Known rows, with every step that occurs
sume -> vido -> tusom -> damef -> zubudi -> nudu -> vele -> vune -> mivi: [ -30  214  555   -3   -6  286  149  -32 -144 -210  242  -60   28  441
  294  -38 -363 -333  240  420 -106   -7  125    7   17 -112 -284  113
  204  -38 -374 -333  353   83  371   24 -238   50 -225   50   67  198
  -47  570  445  246   43 -378  122  145  313   94   88  113   12  324
  121 -198 -243  305   43  -48   80]
sume -> damef -> tusom -> zubudi: [-196  201  382   21  -30  -17   -4  -88   35 -349  177 -142   60 -212
  304 -156 -185 -186  152  433 -172 -114   38   11   78  160 -112  106
  -21  122  123 -105   -3  237   91 -147  162   -7  109 -172  193  226
  -52  342  181  -53  -27 -212   28  221 -198 -116  282  280  144  267
  -87 -130 -123   71 -114  -88  -30]
tusom -> damef -> mivi -> vele -> vido -> sume -> fite -> nudu: [  43  273  329  343  276  215 -206  -39  -26 -173  299  127 -114   43
  386 -187 -421 -293 -138  480    8 -132  343   19  356 -283  -43 -300
 -221  189 -167 -330  251  153  157 -140  169  -72 -171  -64  -67  375
 -213  484  251   26 -164 -161   22  297    8  125  -25  331  154  440
  317 -131   -2   -3 -422  -27  -76]
sato -> sume -> nudu -> vele -> fite -> vido -> tusom -> zubudi -> damef -> mivi: [  39  119  495   46  -83   -7 -211   52   62 -244  225 -449  123 -263
  443 -270 -534 -189  154  481 -219  -65   59 -251  226   29 -183 -282
 -504 -122  103 -364   71   85  217 -246  319   80  111 -155  -50  116
 -346  265  653   78  -14 -276   23  153 -159   15  371  168  389  265
  -22 -203 -343  177 -284 -203  125]
mivi -> nudu -> sume -> vido -> tusom -> zubudi: [ -22  276  267 -209   15  233  110   47  167  -39  349  -67  -77   16
  444 -209 -238 -501  -33  621 -101  -59  255 -266  -40   39  -83   29
 -197  -21   57   14   31   39  -37 -311   77  -56   25   25 -121  169
 -274  370  368 -108   92 -300  -28  467  -89  -27  -59  190  215  398
  -98  -41 -169  -26  -13 -157  -28]
zubudi -> tusom -> vido -> sume -> fite -> nudu -> mivi -> sato: [ 141  291  304   32    0  141   11  278   19 -228  158   51  -94 -106
  225 -273 -330 -387  -33  477   48 -246  344 -152  100 -169   66 -165
 -174  260  -94 -250  218  211  -31 -213   76   57  -51 -128  -39  239
 -338  651  111   27 -215  -28   -2  350   51  243 -141  183   47  337
 -127 -332   14   -9 -232   78 -202]
fite -> sume -> nudu -> vele -> vune: [  22   74  287  -97    3   80    6 -126  152 -141  192  -34   50 -149
  143    2 -286 -296   47  344 -105   16  143  100  220 -130 -166  -65
  -84  140  -57 -196  251  -77  318 -137  326  -86 -112 -263   -6  329
  -90  553  343  -86 -177 -127  139   34  -73   42  200  -75   27  151
   83  -81 -113   93 -134   -1   -8]
sato -> sume -> nudu -> mivi -> damef -> vido -> tusom: [  -3   10  200   15 -235  -29 -215   66  312 -297  280    6  -25 -235
  447  -88 -233 -269  205  357  -31  128   55 -285  118  -27  149   31
 -295 -128  241  -76    0   66  209 -150   91  -88   47 -174 -101  179
  -70  469  622   47 -126  -69  338  395 -101  -35   30  -55   21  217
 -185 -383 -122  142  -68 -228 -174]
sume -> nudu -> mivi -> vele -> vune -> tusom -> zubudi -> vido: [  68   61  569 -116 -171   99   95  127  153   72  309  -21  343   49
  264   55 -361 -645  195  688  -99 -196  163 -172  130  167  -71   30
  146  324   28 -223 -104  121  112   -6  215 -121   72   70 -269   80
 -160  318  208  131  -87 -192  138  162   54  -66   79  219 -140  104
    7 -184 -159  150 -111 -171  -56]
zubudi -> sume -> fite -> nudu -> mivi -> damef -> tusom -> vido: [ -78  243  319  199  -12   38 -168  191   51 -346  247  127  -48 -161
  -32 -235 -281 -233  191  471   42  -85  168  -26  194  -43    0  -83
  -41  289    2  -66  297  223  184 -129  277 -100  129 -277  151  148
 -121  700  248  155 -235  -15   67   79  -31  140 -125  410   65  325
 -203 -251 -126   77 -144  -41 -401]
zubudi -> tusom -> damef -> mivi -> sato -> sume: [ 160  218  260   89   59    5 -127  -34  266 -348   92  -98  190 -365
  381 -230 -250 -326   49  129  -24 -168  265 -263  391  -35   16 -121
  -89   93  -38 -189  214  219   96  -60   18  -46 -127   16 -134  289
 -379  399   84  149  -80 -112  111   26  136  182  166  359  -34  403
   29 -351  -64  391 -228  140   42]
nudu -> sume -> fite -> zubudi -> tusom -> damef: [  50  214  279  -40   88  132  193    6  164 -180   74  -46  235 -295
  140 -223 -457 -373   67  442   22 -148  111 -176  131 -273 -226 -102
 -115   26  -38 -105  107   40   89 -309  116 -191  -18 -224  121  -50
 -489  683  163  217   86 -279  -38  283    4  160  189  246   36  333
   40 -230    0   93 -224  -23 -153]
damef -> tusom -> zubudi -> vido -> sume -> fite -> mivi -> nudu: [ -60  257  447  218  226  -18   -9    4 -103  -84  491   -9 -270 -107
  444 -190 -271 -134   59  371   40 -110  173 -221  -57   53  -89 -166
 -138  113   -9 -357  133  370 -109 -257  377 -116  160  -73 -120  157
 -365  202  321  -19 -281  -17 -104  301   -9   47   17  365  189   58
 -119  -94 -230   26 -128  -10 -109]
vido -> sume -> damef -> tusom -> zubudi -> nudu -> mivi: [-187  239  537   49   -6   95   42   81    2 -189   42 -129   33  -55
  420 -110 -385 -322  214  332 -130  -53 -116  -30 -191  197 -223   34
  -54  151  -66 -239  -49  220  -75  -14  201   54  166 -100   45  232
  -11  577  365    6 -104 -359  -31  347 -145   45  197  100   85  221
 -237 -187    0  112 -308  -60 -175]
mivi -> vele -> vune -> zubudi -> damef -> tusom: [  -5   63  403  108 -162  -57  165 -158  327 -266  135 -102  312 -226
  226  -88 -248 -357  -14  408   60 -124  105 -127  270  256  -53  145
  138  281 -317 -365  127  375  135  324  186  -89 -116  -99   13  198
   -5  247  294   62 -204  -28   86   66    0   26  151  458 -154  299
   98 -340  -97  249  -23  -44    8]
nudu -> mivi -> sume -> fite -> zubudi: [ 232  -73  220   -4   30 -181 -117   36  159 -193  153  251   93 -386
  -20 -130 -226 -300   56  698   49   65  247 -109   27 -126   73 -147
 -162    8  111  -88 -109  189   84 -473  359  -20  156 -408   11  156
 -199  413  192   59 -152 -186   36  387 -161  150   -9  -34   -6  332
  -16 -185 -141  143 -267   70 -224]
vido -> tusom -> damef -> zubudi -> nudu: [ -13  280  457  -91  -26  201  123 -109   24 -251  106  -52   64   51
  384  -97 -349 -339  152  312 -142  112  -24    6   27 -133 -219  143
  247 -242 -159 -254  240   81  118   27 -218  -84  -18   67   85   78
  -90  384  277  104   -6 -158  110  312   65   47  147  205   92  231
   40 -216 -196  260    1 -307   73]
vune -> tusom -> zubudi -> vido -> sume -> fite: [ -51  321  613  -60    5   83  142  154  -15  -35  307 -246   20  -31
  352  -47 -326 -355  132  496   31 -177  190  -74   20 -179 -285  -38
   91  107   96 -406  -65  216 -282 -185  202 -188   20  -49 -125   39
 -204  263  190  195    2   93  -32  380  -24  118  -55  145  203  216
   38   41 -109  -61 -134  -42  -48]
zubudi -> nudu -> sume -> damef: [   9  292  201  -57  202  236   77  -17  374  -63 -208    6  254 -275
  302 -163 -461 -298  145  412  -97  -97  150    4   44  -74 -289  143
  -30  113 -183  -83  128  130   46 -161  165 -211    1  -69   73  192
 -169  538  270   -6  143 -411   75  317  -72   77   31   94   22  383
 -131  -87   64   50  -90  -31    9]
nudu -> mivi -> vele -> vido -> sume -> damef -> tusom -> zubudi: [-109   51  481  126   -6   24  -36  -11  -45 -170  152  -97  111  -83
  342  -97 -349 -320   18  426  -93 -149  -37 -136   -4  224  163  -76
 -314  245 -107 -219 -118  246   98  -80  291   56   32 -131  -37  271
  -55  437  289  -84 -235 -277  103  388 -189 -102  222  204   88  459
   15 -112 -100   11 -370    3 -147]
sato -> sume -> nudu -> mivi -> vele -> fite -> zubudi -> damef -> vido: [  72 -121  330  174  -68  -57 -172   93  426 -441  -10  -84  246 -550
  227 -195 -492 -270  169  569  -15   14   87 -437  151  118  179 -212
 -341  -46   30 -227   23  179  142 -188  328    1  155 -114   18   -5
 -256  451  566  202 -205 -125  219  163  -65   18  241  232  -20  226
  100 -202  -29  248 -249  -41 -141]
damef -> zubudi -> vido -> sume -> fite: [ -44  252  393  -13  176  100  -30  -55   12 -130  112   58   -5  -55
  231  -55 -333  -79  213  330   -1  122   85  -90  -10 -253  -76   76
   -7 -103  -74 -462  112  199 -109 -310  278 -192  -22   91   16  109
 -198  288  150   19 -137   61   38  323 -132   56   20  163  180  271
  115   36 -128   -6  -64  -41 -129]
nudu -> mivi -> damef -> zubudi -> vido -> sume -> fite: [  72  193  445   -5   43   19 -149   50  123  -17  164  241  104  -36
  124    0 -267 -164  261  301   95  226  105 -218  -54 -152  134   49
 -126   84   -5 -388   34  220   40 -374  282 -225   41  -89  -87  147
 -164  384  221  129 -253  -46   76  387 -156  198  -99  117  -34  336
    1  -77 -198   42 -155    3 -290]
sato -> mivi -> sume -> vido -> tusom -> damef -> zubudi: [ -63  245  424  -58 -120    4   57 -180  -75 -159  362   51 -122   -8
  389  -50 -200 -221   98  482 -101  169  179 -302   65  -68   19   92
  -97 -235   28  -20   55  -86  251 -257  -78  171 -221    8   23   41
 -234  297   46   34   86  -79   77  433  178   95   12  235  136  333
  164 -148 -184  251 -118  -27  -61]
sume -> vido -> tusom -> damef -> zubudi -> nudu: [ -67  428  456 -177   59  323  142  -22  -28 -265  154  -32  -90  163
  431  -81 -450 -251  228  447 -130  154   29  -26  -40 -156 -222   86
  223 -262 -228 -197  189  -55  183   15 -267  -53  -44  129  133   93
 -152  408  330  120  160 -241   44  307  122   81  162  198  114  262
  146 -172 -139  276 -106 -260  -33]
vido -> tusom -> damef -> mivi -> nudu -> sume: [  -8  208  261   92   69  152  -25 -119  262   -9  370  116   82   51
  381 -154 -169 -557  -70  304 -126 -148  289 -162  318   67 -113  -21
 -183   23   24   40  149  116   39 -192  178  -65  -22   84 -180  261
 -307  425  409   10 -106 -239   38  402   17   78  -10  349   53  378
 -198 -157 -205   70   70 -163  -74]
vido -> sume -> nudu -> mivi -> sato -> fite -> zubudi: [ 177 -159  405 -112  -79  -41 -159   -5  271 -310    4    0   45 -269
  193 -117 -243 -331   10  289 -109   52  269 -108  -40  -75  341 -171
 -459  140   35  -75   17   95  202 -432  282   63   17 -132  -48  226
  -47  372  304   12 -247 -120  351  283   68  139   67  -71   73  150
  -21 -148   42   66 -277   71 -100]
sato -> sume -> damef -> vido -> tusom: [-139  137  172  102    5   87 -124  -72  204 -469  175 -242  -46 -349
  436 -119 -312  -54  134  354  -59  -59  104 -112   74 -150  -22  104
 -213 -234   94 -182   45  211   52 -160  128  -16   46 -122   86  160
 -117  365  454   80  -28   25  286  491  -80  -79  150  100  194  379
  -10 -178  -80  114   64 -141  -29]
vido -> sume -> damef -> tusom -> zubudi -> nudu -> vele -> mivi -> sato -> fite: [ -70  186  532  109  112   85  -10   41   51 -290  112 -500 -171  -35
  551 -183 -259 -289   34  185 -132 -155  259    7  -21  254   51 -214
 -212  390 -241 -249  363  246  255 -144   39   25 -109 -185   10  324
   71  314  261   93 -277 -367  221  155  264   75  149  168   26  257
   65  -49   59  -43 -269  319   72]
vele -> fite -> zubudi -> damef: [ 160   87  421   14   65  -37  110  -38  295 -396    1 -108  299 -505
  -26 -227 -341 -195   68  441    4    1   83  -97  195  -78  -85  -77
 -145   37  -33 -276  118  184   83 -252  206   -8  115 -246  149   70
 -329  186  273  152 -127 -107   -2  169 -221  228  211  234  104  359
  149  -91 -253  219 -119  -46  -84]
damef -> zubudi -> tusom -> vido -> sume -> nudu -> vele: [-137  337  517  -96  -87  215  104   93  -80  -49  -37  -62  -34   28
  383  -46 -272 -204  231  294  -76   -1   20 -213   37  -25  -25   36
  -17  -19 -178 -216  209  -37   60 -157   32   17 -371   37   68  174
 -169  714  209  -65  -61  -41   69  226 -130  -36  -12   69   35  109
  -97  -85  -70   -9 -103  -99 -107]
tusom -> vido -> sume -> nudu -> mivi: [-100  237  359 -129  -90   33  106   95   53   27   71  190 -124  -20
  217  -32 -241 -398  133  404  -95 -109   -7  -63   67   11  -40  -35
 -161  115   23   -5  -48  -83  -14 -182  189   97 -148   13  -39  256
 -152  625  269 -138  -56 -108  115  412 -165   14  -54 -136   35  177
 -248 -112    1   23  -45 -170 -250]
zubudi -> tusom -> damef -> mivi -> sato: [ 217  269  342   72   25   12  -12   -5  239 -300  141   31  206 -155
  333 -130 -212 -359   37  164  -80 -170  343 -120  441   84   -1 -109
    1  168  -35  -95  220  157  121    3  -47   -3 -121   58  -84  306
 -350  328   48   34  -91 -147   19   45   99  153  189  370 -134  329
   22 -306 -117  258 -175  104  -45]
tusom -> damef -> vido -> sume -> nudu -> mivi -> vele -> fite -> zubudi: [-100   43  462  189  -66   12  -62  104  156 -360  159   35  -18  -65
  376  -77 -360 -399   38  442   52   12  135 -226  240  107  122 -257
 -285   50   50 -107    5  -64  156 -162  101  233  -90  -97    6   54
 -136  596  447  152 -277 -130  238  430   69  -21   88  104   36  149
  108  -89   22   37 -227  -63 -267]
vido -> tusom -> damef -> zubudi -> sume -> nudu -> vele: [-144  214  467 -119  -95  254   68  -37  -29 -260  134 -131   98   96
  381   96 -312 -303  241  247 -253   39   82    5  116 -101 -111   82
   37 -240  -31  -98  253 -172  126 -147   63 -176 -179   62   77   78
 -149  586  329  -15  -32  -78  157  235   68 -175  244  224  131  164
   69   53 -158   89   93 -145   27]
sato -> mivi -> vele -> fite -> nudu -> sume -> damef -> zubudi: [ -26  -19  334  167  116  123 -152 -230  297 -253  -37  -71  325 -272
  289 -335 -282 -278  -33  551 -125  -26  353 -381  262  -57  105  237
 -367  150 -106 -117  269  277  278 -527  235    2 -144  -65  130   45
  -67  551  -37   76 -167 -253  158  221   89   15  -70  517  297  464
    5  -29   39  -44 -144   76  128]
vune -> zubudi -> damef -> vido -> sume -> nudu -> mivi -> sato: [  82  104  440  -41 -317  -13  119  143  448 -182  135  -19   55 -110
  449   34 -348 -277   61  208  -56 -136  228 -224   68  405  122 -114
 -223  165   63 -270    5   92  -98  251  111   17 -186   83 -146  243
  -33  388  496  -71 -143   33   95  305   54   52   75   79  -18   59
 -200 -244  145    1  -18   81 -112]
vune -> tusom -> damef -> vido -> sume -> nudu -> mivi -> sato -> fite: [ -62   67  600   48 -312   50   36  199  276 -170  265 -200 -117   61
  473  -68 -243 -431  141  166 -134 -177  391 -120  206  267  225 -239
 -201  304  192  -61  101   19  212   57   76    4 -157   46 -179  100
   31  505  381  148 -172    3  457  278  416   47    5  106   -3   14
 -139 -197  123   73 -125  128  -83]
nudu -> vele -> vune -> tusom -> damef -> mivi -> sato: [ 159  111  514  131  -91  149   47    1  258 -150  308 -139  298  108
  181  -35  -36 -515    8  298    1 -269  573  -18  547  185   27 -151
   76  464 -146 -113  333  174  308   79   27   -4 -233 -124 -165  422
  -35  339  285  278 -196  -87  239  -48  311  144   19  305 -108  306
  -37 -169 -226  176   15  173   72]
damef -> zubudi -> tusom -> vido -> sume: [ -70  336  512  -63  -19  112  136   10  -25 -132  -31  -43  -23 -121
  248 -142 -248 -155  130  223   10    5  -99 -193   46  -50  -54  108
   54  -40 -186 -304  194  128  -26  -68  -40  106 -271   69   23   95
 -173  561   29  -23 -111  115   36  279 -150   72  -54  190   82  281
  -82 -181 -139  127  -71 -142 -187]
vido -> tusom -> damef -> mivi -> vele -> vune: [  51  156  341  192   27  101  -78 -174  141 -209  337   69  138   90
  368   24 -188 -532  -64  433  -32  -81  238  -17  410  -60  -89   22
    4   83 -194 -137  155  120  256   10   16  111  -79    8 -119  295
 -153  287  315   57 -189 -133  187  326   75  -26  172  336 -161  426
  224 -277 -253  228  -28 -246  -78]
nudu -> sume -> fite -> zubudi -> damef: [ 143   88  261  -27   99   84  112  -34  370 -162  -42   24  326 -467
  -11 -184 -436 -263   44  558  -42  -88  137 -137   40 -194 -160  -95
 -225    7  -85 -169  114  166  -17 -355  358 -252  122 -218  129   46
 -370  439  404   99   67 -163  -61  252 -168  172  185  231   19  369
   24  -91  -62    7 -122  -55 -116]
vido -> sume -> fite -> nudu: [  -7  227  233   64  154  136  -38   17   51 -283  150   42 -157 -160
  303 -247 -237 -209  -65  492   -7  -12  268   92  146 -408 -174  -13
 -120   52   -3 -327  219  187  -74 -335  227 -143  -60 -202   39  298
 -130  503  205  -92 -113  -15  -14  401 -143  137 -144   58  254  303
   49 -118   32  -68 -180  -32  -36]
vele -> vune -> mivi -> sato -> sume -> vido -> tusom -> damef -> zubudi: [ -10   58  360  -25  -30  117 -122 -154    2 -431  380  -99  -30   71
  334 -169 -228 -270   37  340  -36  -69  179 -154  164 -166   15  130
  -56  -49 -130 -418  250  156  396 -111 -272  134 -225   65 -108  234
 -140  291  349  234  -54  -45  343  221  434   61  136  254  161  492
  187 -369 -251  403   95   24  141]
zubudi -> sume -> damef -> vido -> tusom: [ -93  238  307  114   43  163  -23   26  213 -490  148 -194   17 -204
  360   70 -410  -42  193  257 -117  -69  140   78  100  -40 -137  114
  -97 -193   71 -116  131   78  -36  -10  161  -16   53   15   85   67
 -131  368  373  -32  -54  101  186  427  -57 -144  196  210  140  341
   40  -16 -101   25  141  -82 -212]
mivi -> sato -> fite -> nudu -> vele -> vido -> tusom: [ 260  -95  266    9  -23  170  -46  -34   72 -384  172 -315   66 -103
  179 -357 -243 -273 -103  382 -159 -146  487   10  184 -216  398 -215
 -396  168 -187 -127  452  278  418 -265  160  -68  -67 -257   75  330
  -52  246  257   -4 -266 -221  370  112   97  116  -23  203  300  464
  124 -127 -228  -29 -149   38  243]
fite -> vido -> sume -> nudu -> mivi -> vele: [ 143  -14  312 -101  -57 -114 -112    4  130 -147  -67  174   99 -168
  289 -105 -372 -290 -108  468 -121   63  107  -47  236  -75  104  -89
 -324  -28  -89 -155  -61   73  123 -235  329  -43  -93  -13 -204  214
 -135  457  340 -223 -103  -63  162  434  -89   27  -75 -173    8  214
  -76 -169  -55   44 -239  -52  -39]

Rows
[ -62  141  530  269 -148  121  120  169  180  -71  389  -57  -25  171
  348   38 -282 -545   54  465  147 -160  332 -133  260   96  -39 -135
   23  330  -51 -296   85  142  103  136  110  -38 -129  -90 -225   85
  -36  621  402  251 -240   41  276  440  274    4  -53  140 -165  261
   79 -216    7   92  -89   77 -227] | nudu -> mivi -> vele -> vune -> tusom -> damef -> vido -> sume -> fite
[   3   60  365  -98  -39   11 -137 -112  -14 -509  258  -83  -28   -9
  384 -197 -180 -244    9  346 -120  -96  204 -196  165 -192   89  103
  -68 -228  -81 -271  165  215  209 -232 -252   45 -213   94  -31  202
 -133  328  326  211   27    8  255  263  406   98   82  252  190  487
  101 -241 -182  313   58   55  216] | vune -> mivi -> sato -> sume -> vido -> tusom -> damef -> zubudi
[ 111  177  532   13  -94  193   42   18   39  -17  328 -182  160   37
  413   11 -456 -321  192  467 -319 -155   72 -117   73  142 -117 -234
 -303    3   30 -197   82  -16  146  -30  201  -57   24   -4  -31  309
 -281  240  599 -128   30 -377  -79  118 -302  -88  459  193  130  245
   64 -119 -291   11 -245 -262    0] | sume -> nudu -> vele -> vido -> tusom -> zubudi -> damef -> mivi
[ 127   77  351  -12  111  162 -163   70   46 -258  157  157   70  -14
  148 -202 -321 -188   71  430  -60    5  308 -123   20 -170  203  -67
 -151   67  -78 -436  244  303  -17 -346  291 -111   79   46  -61  235
 -169  387  160   42 -333    8   32  252   45  190  -74  309  198  273
  -53 -116  -90  -52 -135   51 -104] | damef -> zubudi -> vido -> sume -> fite -> nudu -> mivi -> sato
[   0  206  552   92   33  141  100   38  110   54  227    1 -115  -73
  465   15 -229 -366 -103  550  118 -268  211  -80  271  -34 -106  -28
    7  289 -319 -205  132   55  223   28   -6  100 -347 -107 -242  204
  -79  414  387   37 -141  196  275  367  255   -9 -152  136  -93   58
  -49 -264 -103   80  -35 -218  -69] | fite -> mivi -> vele -> vune -> tusom -> vido -> sume -> nudu
[  26  224  408   41  -61   42   11  149  231 -215  296 -174 -126  -73
  405   56 -211 -200  168  264  -78   -1  153  -79  242  300  -50 -210
 -100  186  188  -47  410 -142  229  -48  -44 -116 -275 -132 -120  196
  -25  470  288  -49 -125 -148  107   25  -23 -152    9   67  -32  116
   29   44  -54  -88    5  105 -179] | tusom -> zubudi -> sume -> nudu -> vele -> mivi -> damef -> vido
[  23  233  376  219  293  200 -411  -21  174 -342   99  -41   20 -175
  317 -176 -374   -5   55  233 -115 -146  499   48  139 -171  161 -150
 -361  276 -102 -285  246  346  148 -342  410   71   25   43   -2  385
 -163  221  146  101 -237  -83  169  232  113  290  -48  473  129  328
  134  -49   -5  -18 -256   98  -85] | zubudi -> vido -> sume -> damef -> mivi -> sato -> fite -> nudu
[  21  125  430  -31   -2  175   53   58  -79 -235  203 -339    1   98
  411 -169 -375 -417  179  561  -38 -111   87 -151 -133 -196 -353   43
   -2  -12 -256 -367  208  222  137 -107  -67   76  -96 -114  -52  243
  -65  543  497  235  108 -416  113  144  161   69   26  -62  171  432
   65 -202 -172  310 -102  -25  195] | sato -> sume -> vido -> tusom -> zubudi -> nudu -> vele -> vune -> mivi
[ 140  153  282 -115   -7  146  155  -66  233  -31  219 -261   96  -15
  308 -252 -686 -338  -14  500   94  -54  108    8   66 -193 -442   47
 -130   46 -243 -451  130  146  247  112   59  -98  -18 -181  -73  -13
  -98  374  478  155   69 -273  145  366  126   88   13  -43  385  301
 -142 -459  -89   69  -54 -221   41] | vele -> vune -> zubudi -> nudu -> sume -> fite -> vido -> tusom
[ 192   90  526  207  226  191 -357  -15  280 -392 -168 -200  145 -215
  299  -60 -357 -130   60  217   -7   24  532  -32  -72 -112  178 -249
 -355  206 -345 -179  254  337  186 -371  266   98  -21 -197  106  403
   59  386  415  292 -203 -236  268  171  163  302   14  133   -3  305
  132   38   32   28 -378  236   -4] | vido -> sume -> damef -> mivi -> sato -> fite -> zubudi -> nudu -> vele
[ -57  394  505  183  209  203 -205   41   37   19  277   10   59   47
  374   55 -251 -217  138  311  -43 -109  414 -166  -40  111  -17 -126
 -208  221    4 -238   58  287 -173 -378  444  -22   -5   35 -135  430
 -270  338  267   84 -165 -224 -103  365 -185  131 -104  274   22  286
   13  253 -185  -66  -93  130  -73] | tusom -> zubudi -> vido -> sume -> damef -> mivi -> nudu -> vele
[ -66  262  463   72  134  135   55   55   21 -317  145 -355  -87   -4
  572 -120 -226 -304  -48  264  -78 -186  195   22   86  261  -86 -145
  -75  284 -254 -286  321  187   90  -47  -83   27 -146 -165  -39  422
   -4  302  350   36 -237 -278   43  226  161   61  138  124   12  266
  -14  -73   -9 -103 -174  260   42] | vido -> sume -> damef -> tusom -> zubudi -> nudu -> vele -> mivi -> sato
[ -55  197  398   13  169  273  113  -31 -156 -355  408 -207 -146  153
  253  -96 -321 -260   29  393 -203 -108  164  122  233 -249 -190  -98
    9 -124 -110 -270  547  -27  209 -269    6 -240 -163 -110   51   99
 -189  617  189  129 -225 -110  -28  234  210   18  155  357  231  311
  150  -15 -118  -15   71   11  -36] | vido -> tusom -> damef -> zubudi -> sume -> fite -> nudu -> vele -> mivi
[ 216  115  285  250  225   30 -329 -100  377 -286  255   84  110 -552
  111 -179 -373 -167   68  461   32   52  346 -299   41 -185  -29 -188
 -243  -29   58 -369  115  414  -44 -415  442 -269  249 -110  -72  262
 -410  232  484  262 -115  -22  -31  158 -157  276   94  307   30  312
  126 -167 -145  309 -228   83  -81] | sato -> sume -> fite -> zubudi -> damef -> mivi -> nudu
[-179   85  538  137  -20   69   38   40   82 -419   43 -248  146 -261
  279 -182 -321 -174  139  357  -38    9   20 -121  189   37  -83 -145
 -293   47 -129 -315  128   57   86 -206  362   28   -3 -274  194  176
 -227  380  665   87 -253 -111   24  164 -177  116  295  201  140  131
   41  -78 -172   -8 -263   -1 -156] | vido -> sume -> nudu -> vele -> fite -> zubudi -> damef -> tusom
[ -24  105  447  -85  -23  -78   61   95  210  -59  107   -9  159    2
  433  -19 -398 -499  101  437   76 -110  174 -263  179   66   21   41
 -152  192  -90 -302 -236  120 -109 -129  301  -24 -157   42 -144   94
 -139  376  185   81 -248 -198  101  412    4   60  -57   89  110  233
    8  -30   59   11 -155    7  -86] | vune -> zubudi -> vido -> sume -> nudu -> mivi -> vele -> fite
[  97  183  699   79   21  250  102  111   37   53  146  -59  114  172
  364  -47 -556 -509  118  440   29  -24  157 -161   27  -54  -43 -107
  122  149 -286 -473   82  183  105   86  -29 -297 -100   32 -189   49
  -48  550  321  295 -125 -159  177  329  239  127   -5  148   22  321
  132 -167  -27  180 -381   44  -16] | vune -> tusom -> damef -> zubudi -> nudu -> mivi -> vele -> vido -> sume -> fite
[ -44  237  405 -154  117  315  146   -7  137 -235   15 -220   12  -75
  265 -236 -592 -363  129  485  -78   -3   92  -83 -141 -291 -162 -152
 -175 -102 -298   47  162  -57  292 -223    9   11   42  -87  204  -60
 -232  582  427  316  199 -446  183  330  251  246  113  204  143  327
  126 -134    8  176 -266 -220 -113] | sato -> fite -> zubudi -> nudu -> sume -> vido -> tusom -> damef
[ -60  104  322   71 -270   48  105   59  295 -150  257 -121  104 -115
  495  -55 -489 -471  198  322   85 -157   64 -408  177  219  -15  -20
  -11  213  -18 -276   12   60  255  318    5  -29 -264   -2 -171   35
 -166  776  219  221  -97 -253  262  178  211  -91  141  202 -117  119
   14 -519  191  404 -156  -17  -78] | sato -> sume -> nudu -> mivi -> vele -> vune -> zubudi -> tusom -> damef -> vido
[ 136  -70   74  137  103   86 -193  -17  219 -247  154   84  106 -300
  127 -293 -303 -459  -13  709   49  -48  304 -173  160 -313   58   -8
 -155  225 -116 -323  211  345  215 -327  375 -197   94 -258  -96  270
 -142  629  194  100 -245 -234  206  213   -2   53  -62  167   34  457
  106 -327   14  254 -226   14   16] | sato -> sume -> fite -> nudu -> mivi -> vele -> vune
[  33  188  342 -137  -85  117  177 -101  173   10  407 -116  -36   -8
  426 -179 -212 -529  -35  542 -140  -34  301 -475  -67   31  -46   89
 -365  -18  110  115   48   60  -25 -408  122    9  -36   96 -123   90
 -304  356  202  -52  125 -265  -17  393   23   36 -104  164  280  371
 -129  -17  -96    5  -17  -20   18] | sato -> mivi -> nudu -> sume -> vido -> tusom -> zubudi
[ 283 -105  466   33   44  -79   52 -143   22 -128  221 -273  -42 -228
  399 -202 -323 -287 -101  482 -136 -155  135 -182  -18  -59  247 -203
 -376   51 -194  -86  146  296  359 -231  117   18   -4 -200  -55   60
 -105  181  176  -97 -180 -243  274  265   58 -107  188  252  175  376
  164 -149 -259  147 -255 -236  186] | sato -> fite -> mivi -> vele -> vido -> tusom -> zubudi
[ 195  241  260 -199  183  148   98  116  159 -265   73 -341 -116 -165
  425 -246 -293 -371   14  497  -31 -104  283 -212   55   53  -24 -267
  -44  143 -262 -170  377   83  150 -176 -168  -93 -198  -89 -114  363
 -139  349  208  136   40 -400   58  -14  233  135   -3  -11   83  393
  113  -26   32  167 -208  289  194] | tusom -> zubudi -> nudu -> vele -> mivi -> sato -> sume -> vido
[ 160   48  240   -5  230  -49   15    4  -94 -226  417  -51  -19 -154
  140  -38 -290 -239  -27  688   52  -85  241  -34  149 -281  -39 -242
 -127 -161 -122 -212  100  109  118 -501  231  -60   12 -362  -35  129
 -395  109  308  209 -229 -111  -23  470   18  209   28   63  -14  348
  233  -31 -321  -90  -58   49 -180] | nudu -> vele -> mivi -> sume -> fite -> zubudi -> vido -> tusom
